Here is a tiny trained network, its code and every weight. The questions are about switching its units off for an input and a class, where a switched-off unit gives its printed mean instead of its output.

import numpy as np


def w(rows, s, z=0):
    codes = np.array(rows[::2]) - 128.0
    scale = np.full(codes.shape[1], s)
    scale[-1] = z or s
    return codes * scale


def norm(h):
    return h / np.sqrt((h * h).mean(-1, keepdims=True) + 1e-5)


def f(y):
    return y / 2 * (1 + np.tanh(0.7978845608 * (y + 0.044715 * y**3)))


def log_softmax(a):
    a = a - a.max(-1, keepdims=True)
    return a - np.log(np.exp(a).sum(-1, keepdims=True))


def net(x, mask):
    res = np.array(x, float).reshape(1, 5) / 4 @ E
    u = 0
    for l in range(2):
        y = f(norm(res) @ A[l][:, :-1].T + A[l][:, -1])
        res = res + np.where(mask[u : u + 8], y, B[l][:, -1]) @ B[l][:, :-1]
        u += 8
    return log_softmax(norm(res)[-1] @ U[:, :-1].T + U[:, -1])


A, B = {}, {}
E = w([
[114,113,157,120,54,140,117,99,97,107,106],'x0',
[110,63,153,119,154,163,228,172,200,71,1],'x1',
[117,86,212,133,149,111,76,123,159,193,103],'x2',
[48,122,146,181,98,52,114,180,170,72,173],'x3',
[93,112,109,51,158,46,131,132,78,135,98],'x4',
],0.0093)
A[0] = w([
[97,133,119,46,122,71,157,188,63,165,114,7],'L0N0',
[120,113,142,84,152,99,120,193,50,118,111,133],'L0N1',
[98,120,160,101,5,137,113,79,80,107,82,26],'L0N2',
[159,172,55,128,105,126,178,170,60,42,143,2],'L0N3',
[129,178,80,138,254,109,148,170,176,177,159,21],'L0N4',
[136,148,97,150,134,136,180,149,63,96,131,76],'L0N5',
[176,76,173,158,149,81,67,122,120,167,104,15],'L0N6',
[126,207,144,129,127,104,85,85,109,162,184,108],'L0N7',
],0.0082,0.0065)
B[0] = w([
[131,83,132,189,186,45,49,26,95,100,93,156],'L0N0',
[140,149,68,248,132,175,71,75,188,94,99,186],'L0N1',
[135,49,248,156,212,142,154,159,26,89,230,162],'L0N2',
[85,132,119,103,126,157,185,27,165,150,225,174],'L0N3',
[116,59,249,132,169,164,119,149,15,47,206,176],'L0N4',
[74,81,123,59,130,170,45,89,191,172,180,148],'L0N5',
[68,102,75,59,106,182,128,52,158,134,223,139],'L0N6',
[79,166,123,139,156,141,216,166,118,138,45,254],'L0N7',
],0.011,0.0049)
A[1] = w([
[181,169,147,228,95,223,112,139,174,127,168,38],'L1N0',
[254,125,100,54,161,155,95,72,70,186,108,2],'L1N1',
[121,179,90,156,102,129,64,158,58,156,191,103],'L1N2',
[122,85,161,212,105,193,118,100,107,113,132,161],'L1N3',
[181,192,141,123,75,103,73,143,73,186,198,11],'L1N4',
[71,85,201,107,154,136,57,124,179,215,115,7],'L1N5',
[73,140,134,153,80,6,99,165,186,94,200,50],'L1N6',
[137,197,142,117,126,59,78,109,84,211,158,84],'L1N7',
],0.0098,0.0048)
B[1] = w([
[99,80,114,144,133,25,49,52,96,97,101,203],'L1N0',
[188,173,142,146,47,126,74,195,135,126,168,254],'L1N1',
[132,3,163,116,149,170,168,115,204,110,48,217],'L1N2',
[130,173,96,84,196,100,133,170,116,168,140,252],'L1N3',
[74,107,154,124,151,147,177,180,177,79,125,158],'L1N4',
[79,136,21,112,105,189,161,58,136,54,229,177],'L1N5',
[239,187,134,89,82,185,85,150,93,182,128,215],'L1N6',
[88,92,140,153,126,93,172,133,162,89,89,194],'L1N7',
],0.013,0.0057)
U = w([
[72,112,130,141,113,153,247,156,202,142,12,130],'0',
[76,123,53,87,76,189,144,24,156,120,238,181],'1',
[233,169,141,126,31,161,57,215,103,159,122,125],'2',
[126,88,89,157,161,21,8,26,94,84,80,11],'3',
[120,63,221,112,188,150,139,168,28,78,204,137],'4',
[79,230,74,111,171,106,156,129,89,218,135,253],'5',
],0.015,0.0038)

Each question gives the input, the list of numbers given to net, and the class t.
The units are the neurons (one row each of A and B). Each row of codes is followed by its name. A weight is (code - 128) times the scale printed after its matrix; where a second scale follows, it is the last column's (A, B and U).
mask holds one flag per neuron, layer by layer. A switched-off neuron (its flag False) gives its mean, the last column of its row in B, instead of its output. The means were averaged over made-up inputs and are rounded, as every weight is.
A unit's drop is (log p(t) with every unit on - log p(t) with that unit switched off) / (log p(t) with every unit on - log p(t) with every unit switched off).
The circuit of an input: a set's keep is (log p(t) with only the set's units on - log p(t) with every unit switched off) / (log p(t) with every unit on - log p(t) with every unit switched off). Starting from the 12 units with the biggest drops (on a tie, the unit counted first), units are removed one at a time, each time the one whose removal leaves the highest keep (on an exact tie, the one counted first), for as long as the keep stays at least 0.8.
circuit, biggest first: the units of the circuit, biggest drop first
unit that matters most: the unit with the biggest drop
k most important neurons: the k neurons with the biggest drops, biggest first
top k neurons in layer l: the k neurons of layer l with the biggest drops, biggest first
input [2,-3,7,-7,6], class 1: most important neuron	L1N5
input [-7,-6,-2,7,-6], class 2: top 3 neurons in layer 0	L0N1; L0N2; L0N7
input [-6,7,-5,-8,-3], class 2: top 2 neurons in layer 1	L1N1; L1N2
input [0,-2,-6,-3,6], class 1: 2 most important neurons	L0N3; L1N0
input [-7,-3,5,-3,6], class 4: top 2 neurons in layer 0	L0N4; L0N5
input [-4,5,3,-4,7], class 3: 2 most important neurons	L0N0; L0N7
input [5,-7,-7,-5,-2], class 0: circuit, biggest first	L1N2; L1N4
input [-3,-6,-5,5,7], class 3: top 4 neurons in layer 1	L1N4; L1N2; L1N6; L1N3
input [4,6,-7,-8,0], class 2: circuit, biggest first	L0N7; L1N1
input [8,2,4,6,-1], class 4: 2 most important neurons	L0N2; L1N1
input [6,-2,-4,-5,4], class 4: 3 most important neurons	L0N2; L1N6; L0N3
input [-8,3,0,6,6], class 4: 2 most important neurons	L0N4; L1N1
input [6,-8,-7,8,-7], class 0: 3 most important neurons	L1N2; L1N4; L1N1
input [-4,0,6,-5,-4], class 1: most important neuron	L1N5
input [-3,-5,-5,3,-1], class 0: 2 most important neurons	L1N2; L1N5
input [6,6,6,6,-7], class 3: top 2 neurons in layer 0	L0N7; L0N4
input [3,-5,7,7,-1], class 1: 4 most important neurons	L1N5; L0N6; L1N1; L1N7
input [-6,5,7,-7,6], class 1: top 2 neurons in layer 0	L0N7; L0N6
input [-2,-4,-6,5,-7], class 3: 2 most important neurons	L1N0; L1N5
input [8,-4,-6,1,4], class 4: unit that matters most	L0N2
input [-3,-6,1,-4,7], class 3: top 3 neurons in layer 0	L0N0; L0N1; L0N7
